Here is a tiny trained network, its code and every weight. The questions are about switching its units off for an input and a class, where a switched-off unit gives its printed mean instead of its output.

import numpy as np


def w(rows, s, z=0):
    codes = np.array(rows[::2]) - 128.0
    scale = np.full(codes.shape[1], s)
    scale[-1] = z or s
    return codes * scale


def norm(h):
    return h / np.sqrt((h * h).mean(-1, keepdims=True) + 1e-5)


def f(y):
    return y / 2 * (1 + np.tanh(0.7978845608 * (y + 0.044715 * y**3)))


def log_softmax(a):
    a = a - a.max(-1, keepdims=True)
    return a - np.log(np.exp(a).sum(-1, keepdims=True))


def net(x, mask):
    res = np.array(x, float).reshape(1, 2) / 4 @ E
    u = 0
    for l in range(4):
        y = f(norm(res) @ A[l][:, :-1].T + A[l][:, -1])
        res = res + np.where(mask[u : u + 7], y, B[l][:, -1]) @ B[l][:, :-1]
        u += 7
    return log_softmax(norm(res)[-1] @ U[:, :-1].T + U[:, -1])


A, B = {}, {}
E = w([
[138,251,135,86],'x0',
[123,121,198,107],'x1',
],0.014)
A[0] = w([
[103,136,148,64,23],'L0N0',
[147,185,159,42,107],'L0N1',
[180,108,154,120,41],'L0N2',
[88,131,119,122,249],'L0N3',
[165,189,72,226,52],'L0N4',
[154,10,131,144,142],'L0N5',
[89,100,150,149,38],'L0N6',
],0.011,0.0013)
B[0] = w([
[88,142,122,121,150],'L0N0',
[160,115,180,255,234],'L0N1',
[131,134,116,120,132],'L0N2',
[179,108,149,80,140],'L0N3',
[79,101,191,82,171],'L0N4',
[133,240,185,159,255],'L0N5',
[252,181,78,167,145],'L0N6',
],0.0048,0.0069)
A[1] = w([
[147,234,163,247,133],'L1N0',
[56,128,115,124,121],'L1N1',
[126,192,157,48,5],'L1N2',
[123,122,167,54,168],'L1N3',
[24,70,159,106,3],'L1N4',
[152,90,83,143,66],'L1N5',
[170,119,2,75,59],'L1N6',
],0.009,0.0027)
B[1] = w([
[139,51,92,75,254],'L1N0',
[103,110,139,104,123],'L1N1',
[143,134,118,182,154],'L1N2',
[109,28,159,73,143],'L1N3',
[137,109,110,118,123],'L1N4',
[150,200,165,119,127],'L1N5',
[2,192,79,131,137],'L1N6',
],0.0095,0.0088)
A[2] = w([
[108,47,154,209,93],'L2N0',
[1,103,35,139,139],'L2N1',
[225,189,126,59,189],'L2N2',
[49,120,158,90,121],'L2N3',
[187,197,135,18,3],'L2N4',
[58,166,40,199,83],'L2N5',
[161,93,167,198,93],'L2N6',
],0.0091,0.0026)
B[2] = w([
[60,200,74,165,246],'L2N0',
[159,132,82,61,205],'L2N1',
[53,86,80,210,253],'L2N2',
[206,74,143,166,147],'L2N3',
[71,182,117,184,215],'L2N4',
[167,204,193,1,200],'L2N5',
[116,208,99,107,198],'L2N6',
],0.0091,0.0039)
A[3] = w([
[38,204,72,116,255],'L3N0',
[45,168,121,152,95],'L3N1',
[131,65,89,100,48],'L3N2',
[154,137,99,200,100],'L3N3',
[178,157,72,65,98],'L3N4',
[158,134,93,108,93],'L3N5',
[109,130,248,95,25],'L3N6',
],0.012,0.0026)
B[3] = w([
[121,96,209,162,254],'L3N0',
[177,101,116,182,195],'L3N1',
[137,123,62,155,148],'L3N2',
[94,163,214,136,152],'L3N3',
[84,95,139,79,167],'L3N4',
[132,137,110,98,131],'L3N5',
[84,175,107,10,201],'L3N6',
],0.011,0.0079)
U = w([
[96,133,204,236,228],'0',
[83,126,142,30,236],'1',
[168,41,4,123,211],'2',
[222,162,92,157,44],'3',
[180,138,111,156,15],'4',
[149,121,95,145,2],'5',
[236,110,134,147,24],'6',
[184,148,92,155,4],'7',
],0.019,0.0063)

Each question gives the input, the list of numbers given to net, and the class t.
The units are the neurons (one row each of A and B). Each row of codes is followed by its name. A weight is (code - 128) times the scale printed after its matrix; where a second scale follows, it is the last column's (A, B and U).
mask holds one flag per neuron, layer by layer. A switched-off neuron (its flag False) gives its mean, the last column of its row in B, instead of its output. The means were averaged over made-up inputs and are rounded, as every weight is.
A unit's drop is (log p(t) with every unit on - log p(t) with that unit switched off) / (log p(t) with every unit on - log p(t) with every unit switched off).
The circuit of an input: a set's keep is (log p(t) with only the set's units on - log p(t) with every unit switched off) / (log p(t) with every unit on - log p(t) with every unit switched off). Starting from the 12 units with the biggest drops (on a tie, the unit counted first), units are removed one at a time, each time the one whose removal leaves the highest keep (on an exact tie, the one counted first), for as long as the keep stays at least 0.8.
circuit, biggest first: the units of the circuit, biggest drop first
unit that matters most: the unit with the biggest drop
k most important neurons: the k neurons with the biggest drops, biggest first
drop when u is switched off: that unit's drop, to one decimal
input [-4,-3], class 0: unit that matters most : L0N5
input [3,3], class 2: 4 most important neurons : L1N0, L0N5, L0N4, L2N5
input [-6,8], class 1: circuit, biggest first : L2N2, L3N6
input [-3,4], class 1: 3 most important neurons : L0N1, L0N5, L2N2
input [-1,3], class 2: 2 most important neurons : L1N0, L0N6
input [3,-3], class 2: 3 most important neurons : L1N0, L0N5, L2N0
input [1,-3], class 2: 2 most important neurons : L0N4, L0N6
input [8,-7], class 0: circuit, biggest first : L3N0, L2N2
input [5,-5], class 0: 2 most important neurons : L0N4, L3N0
input [-3,0], class 2: 2 most important neurons : L0N5, L1N0
input [1,3], class 2: 4 most important neurons : L1N0, L2N5, L0N4, L0N5
input [-5,-7], class 1: 2 most important neurons : L2N5, L0N1
input [-3,-5], class 1: drop when L0N1 is switched off : 1.0
input [0,-2], class 2: unit that matters most : L0N4
input [-1,4], class 1: drop when L2N2 is switched off : 0.8
input [-1,-7], class 1: drop when L2N3 is switched off : 0.0
input [1,1], class 2: drop when L1N0 is switched off : 1.1
